Here is a tiny trained network, its code and every weight. The questions are about switching its units off for an input and a class, where a switched-off unit gives its printed mean instead of its output.

import numpy as np


def w(rows, s, z=0):
    codes = np.array(rows[::2]) - 128.0
    scale = np.full(codes.shape[1], s)
    scale[-1] = z or s
    return codes * scale


def f(y):
    return y / 2 * (1 + np.tanh(0.7978845608 * (y + 0.044715 * y**3)))


def log_softmax(a):
    a = a - a.max(-1, keepdims=True)
    return a - np.log(np.exp(a).sum(-1, keepdims=True))


def net(x, mask):
    res = np.array(x, float).reshape(1, 8) / 4 @ E
    y = f(res @ A[0][:, :-1].T + A[0][:, -1])
    res = res + np.where(mask, y, B[0][:, -1]) @ B[0][:, :-1]
    return log_softmax(res[-1] @ U[:, :-1].T + U[:, -1])


A, B = {}, {}
E = w([
[56,194,101,128,125,154,58,165,171,168,97,225],'x0',
[39,40,69,160,146,102,121,71,121,57,125,172],'x1',
[122,149,58,58,88,132,119,119,133,96,196,141],'x2',
[104,123,147,127,158,76,168,178,154,115,143,134],'x3',
[133,35,119,24,245,109,98,138,47,73,139,62],'x4',
[122,202,171,189,195,103,101,75,59,126,153,254],'x5',
[168,160,101,106,104,92,85,146,153,63,122,111],'x6',
[53,165,153,98,126,117,190,176,185,141,218,197],'x7',
],0.0072)
A[0] = w([
[95,134,20,140,40,94,78,93,174,50,112,139,122],'N0',
[120,152,134,151,85,168,137,165,186,151,98,126,80],'N1',
[168,130,124,74,86,87,232,127,146,108,231,84,161],'N2',
[192,161,98,74,186,145,14,50,2,103,119,152,252],'N3',
[122,225,108,85,20,207,123,190,201,217,160,130,205],'N4',
[179,133,131,235,77,184,121,36,87,154,77,125,216],'N5',
],0.0064,0.0026)
B[0] = w([
[55,1,34,48,209,161,109,44,115,71,130,129,195],'N0',
[204,114,174,100,145,191,60,141,142,173,69,88,161],'N1',
[8,161,134,175,104,34,179,126,64,44,179,173,212],'N2',
[131,121,170,90,204,123,32,219,95,24,155,95,254],'N3',
[130,61,154,188,77,234,101,204,214,130,217,78,241],'N4',
[175,183,193,219,71,81,132,115,72,184,71,73,225],'N5',
],0.0073,0.0083)
U = w([
[151,187,142,189,60,106,192,75,120,229,74,123,158],'0',
[204,94,160,121,104,185,92,212,153,126,156,30,82],'1',
[245,249,29,3,126,155,231,27,169,184,91,195,2],'2',
[94,124,82,112,143,187,79,108,186,180,138,230,47],'3',
[249,243,26,2,123,153,231,30,165,187,92,200,2],'4',
[43,212,143,166,139,78,150,139,108,86,203,242,194],'5',
[96,11,58,16,183,136,123,92,92,80,112,72,176],'6',
[204,235,165,111,137,43,96,154,100,125,55,137,105],'7',
],0.0081,0.0073)

Each question gives the input, the list of numbers given to net, and the class t.
The units are the neurons (one row each of A and B). Each row of codes is followed by its name. A weight is (code - 128) times the scale printed after its matrix; where a second scale follows, it is the last column's (A, B and U).
mask holds one flag per neuron, in row order. A switched-off neuron (its flag False) gives its mean, the last column of its row in B, instead of its output. The means were averaged over made-up inputs and are rounded, as every weight is.
A unit's drop is (log p(t) with every unit on - log p(t) with that unit switched off) / (log p(t) with every unit on - log p(t) with every unit switched off).
The circuit of an input: a set's keep is (log p(t) with only the set's units on - log p(t) with every unit switched off) / (log p(t) with every unit on - log p(t) with every unit switched off). Starting from all 6 units, units are removed one at a time, each time the one whose removal leaves the highest keep (on an exact tie, the one counted first), for as long as the keep stays at least 0.8.
circuit, biggest first: the units of the circuit, biggest drop first
most important unit: the unit with the biggest drop
top k neurons: the k neurons with the biggest drops, biggest first
drop of u: that unit's drop, to one decimal
input [-1,0,-3,-7,3,4,5,3], class 7: circuit, biggest first -> [N4 N0]
input [2,4,-8,7,-3,-3,-1,-7], class 0: circuit, biggest first -> [N3]
input [5,-1,0,-5,2,-1,-2,4], class 1: top 3 neurons -> [N4 N2 N0]
input [0,1,1,-6,-7,4,-1,-8], class 7: top 3 neurons -> [N3 N5 N4]
input [3,5,0,-2,4,4,8,6], class 6: circuit, biggest first -> [N0 N2]
input [0,5,-3,0,-5,6,2,-7], class 7: circuit, biggest first -> [N5 N3]
input [-7,-7,-3,0,3,4,-1,-6], class 7: top 2 neurons -> [N4 N5]
input [2,1,2,0,-3,5,-4,-3], class 0: circuit, biggest first -> [N5 N2]
input [5,-8,-5,-4,5,2,-7,-4], class 7: top 3 neurons -> [N4 N5 N0]
input [4,1,4,-7,-4,1,8,0], class 1: top 4 neurons -> [N4 N2 N1 N5]
input [1,1,2,3,-8,-7,1,6], class 1: top 2 neurons -> [N4 N1]
input [-2,2,1,6,-6,3,-3,-8], class 0: top 2 neurons -> [N3 N5]
input [-1,3,2,0,0,2,-5,-7], class 7: top 3 neurons -> [N5 N4 N0]
input [-5,-1,2,3,0,-1,-1,6], class 5: circuit, biggest first -> [N2]
input [-6,6,-4,-8,-5,-4,4,0], class 0: top 3 neurons -> [N5 N3 N4]
input [1,-2,-5,6,6,-7,4,8], class 5: top 2 neurons -> [N2 N0]
input [2,1,7,2,-8,-3,-2,5], class 1: top 2 neurons -> [N4 N1]
input [4,-2,8,6,-5,3,2,-2], class 1: top 3 neurons -> [N4 N2 N1]
input [-1,7,-7,-3,-4,-5,-2,-4], class 0: top 2 neurons -> [N5 N3]
input [6,4,0,1,-2,0,-3,7], class 3: most important unit -> N2
input [-1,0,7,-8,-7,4,-2,0], class 1: top 2 neurons -> [N4 N2]
input [6,0,6,-5,-7,1,4,-8], class 1: top 2 neurons -> [N4 N5]
input [5,4,8,5,4,7,1,-2], class 6: drop of N2 -> 0.1
input [8,0,4,1,-5,8,6,5], class 3: drop of N2 -> 0.1
input [-8,0,-3,-6,-1,-5,-3,-8], class 0: drop of N3 -> 0.0
input [-6,-2,8,8,5,3,3,3], class 5: drop of N2 -> 0.3
input [1,7,-5,-6,-7,-8,-3,-6], class 0: circuit, biggest first -> [N5]
